Below is a small trained network, with its code and all its weights. Each question gives an input and a class and asks what happens when units are switched off, that is, made to give their printed mean instead of their output.

import numpy as np


def w(rows, s, z=0):
    codes = np.array(rows[::2]) - 128.0
    scale = np.full(codes.shape[1], s)
    scale[-1] = z or s
    return codes * scale


def norm(h):
    return h / np.sqrt((h * h).mean(-1, keepdims=True) + 1e-5)


def f(y):
    return y / 2 * (1 + np.tanh(0.7978845608 * (y + 0.044715 * y**3)))


def log_softmax(a):
    a = a - a.max(-1, keepdims=True)
    return a - np.log(np.exp(a).sum(-1, keepdims=True))


def net(x, mask):
    res = np.array(x, float).reshape(1, 3) / 4 @ E
    u = 0
    for l in range(3):
        y = f(norm(res) @ A[l][:, :-1].T + A[l][:, -1])
        res = res + np.where(mask[u : u + 3], y, B[l][:, -1]) @ B[l][:, :-1]
        u += 3
    return log_softmax(norm(res)[-1] @ U[:, :-1].T + U[:, -1])


A, B = {}, {}
E = w([
[92,72,94,120,145,169,149],'x0',
[119,203,116,166,135,255,157],'x1',
[105,102,248,117,112,103,224],'x2',
],0.0083)
A[0] = w([
[176,156,109,213,160,52,125,43],'0.n0',
[3,190,171,66,171,211,19,78],'0.n1',
[105,238,196,33,135,80,104,10],'0.n2',
],0.0056,0.0012)
B[0] = w([
[178,170,98,124,22,22,201,186],'0.n0',
[239,162,181,1,77,117,133,250],'0.n1',
[153,108,160,161,158,128,76,254],'0.n2',
],0.0094,0.0012)
A[1] = w([
[87,99,2,124,154,88,73,125],'1.n0',
[109,208,195,180,119,102,74,3],'1.n1',
[104,217,180,144,134,131,226,120],'1.n2',
],0.0078,0.0023)
B[1] = w([
[139,129,222,193,155,184,200,254],'1.n0',
[182,120,123,126,173,72,99,176],'1.n1',
[127,7,21,155,170,91,93,236],'1.n2',
],0.016,0.0042)
A[2] = w([
[25,111,198,33,137,98,238,62],'2.n0',
[158,2,97,191,120,192,151,83],'2.n1',
[52,102,165,79,99,103,206,2],'2.n2',
],0.0062,0.0021)
B[2] = w([
[109,222,76,233,8,129,78,183],'2.n0',
[84,108,93,92,85,127,168,252],'2.n1',
[143,72,117,181,165,186,31,145],'2.n2',
],0.012,0.0045)
U = w([
[116,120,184,176,144,185,215,172],'0',
[6,148,147,181,50,134,57,144],'1',
[148,216,94,53,122,222,156,183],'2',
[31,81,51,96,117,150,184,181],'3',
[87,154,144,86,157,150,110,1],'4',
[175,55,111,132,184,109,110,89],'5',
[171,166,198,103,119,82,145,177],'6',
[160,180,66,103,149,129,66,83],'7',
],0.014,0.0055)

Each question gives the input, the list of numbers given to net, and the class t.
The units are the neurons (one row each of A and B). Each row of codes is followed by its name. A weight is (code - 128) times the scale printed after its matrix; where a second scale follows, it is the last column's (A, B and U).
mask holds one flag per neuron, layer by layer. A switched-off neuron (its flag False) gives its mean, the last column of its row in B, instead of its output. The means were averaged over made-up inputs and are rounded, as every weight is.
A unit's drop is (log p(t) with every unit on - log p(t) with that unit switched off) / (log p(t) with every unit on - log p(t) with every unit switched off).
The circuit of an input: a set's keep is (log p(t) with only the set's units on - log p(t) with every unit switched off) / (log p(t) with every unit on - log p(t) with every unit switched off). Starting from all 9 units, units are removed one at a time, each time the one whose removal leaves the highest keep (on an exact tie, the one counted first), for as long as the keep stays at least 0.8.
units of the circuit, in order: the units of the circuit, biggest drop first
unit that matters most: the unit with the biggest drop
top k neurons: the k neurons with the biggest drops, biggest first
k most important neurons of layer l: the k neurons of layer l with the biggest drops, biggest first
input [0,4,-6], class 2: unit that matters most	0.n1
input [-8,8,3], class 5: top 2 neurons	(1.n2 1.n1)
input [8,-7,1], class 1: units of the circuit, in order	(2.n0 1.n2)
input [8,0,2], class 1: units of the circuit, in order	(1.n2 2.n0)
input [-6,0,-7], class 6: units of the circuit, in order	(1.n2 1.n0 0.n0)
input [-8,-4,6], class 5: units of the circuit, in order	(1.n0 1.n2)
input [-7,8,-3], class 7: units of the circuit, in order	(1.n0 1.n1)
input [7,5,-1], class 2: units of the circuit, in order	(1.n2 0.n1)
input [6,2,0], class 2: top 3 neurons	(1.n2 0.n1 0.n0)
input [3,4,-2], class 2: top 2 neurons	(1.n2 0.n1)
input [5,-7,4], class 1: top 2 neurons	(2.n0 1.n2)
input [7,-2,3], class 1: top 2 neurons	(1.n2 2.n0)
input [-4,-8,-8], class 0: units of the circuit, in order	(1.n0 1.n2)
input [2,-2,6], class 3: units of the circuit, in order	(1.n0)
input [2,-2,4], class 1: top 2 neurons	(2.n0 0.n0)
input [-3,-3,6], class 5: top 2 neurons	(1.n0 1.n2)
input [-3,-5,-4], class 0: top 2 neurons	(1.n0 0.n1)
input [5,2,-6], class 0: top 2 neurons	(1.n0 1.n2)
input [-2,-4,0], class 6: top 2 neurons	(1.n2 0.n2)
input [-2,-3,-7], class 0: top neuron	(1.n0)
input [-5,2,2], class 5: 2 most important neurons of layer 1	(1.n1 1.n2)
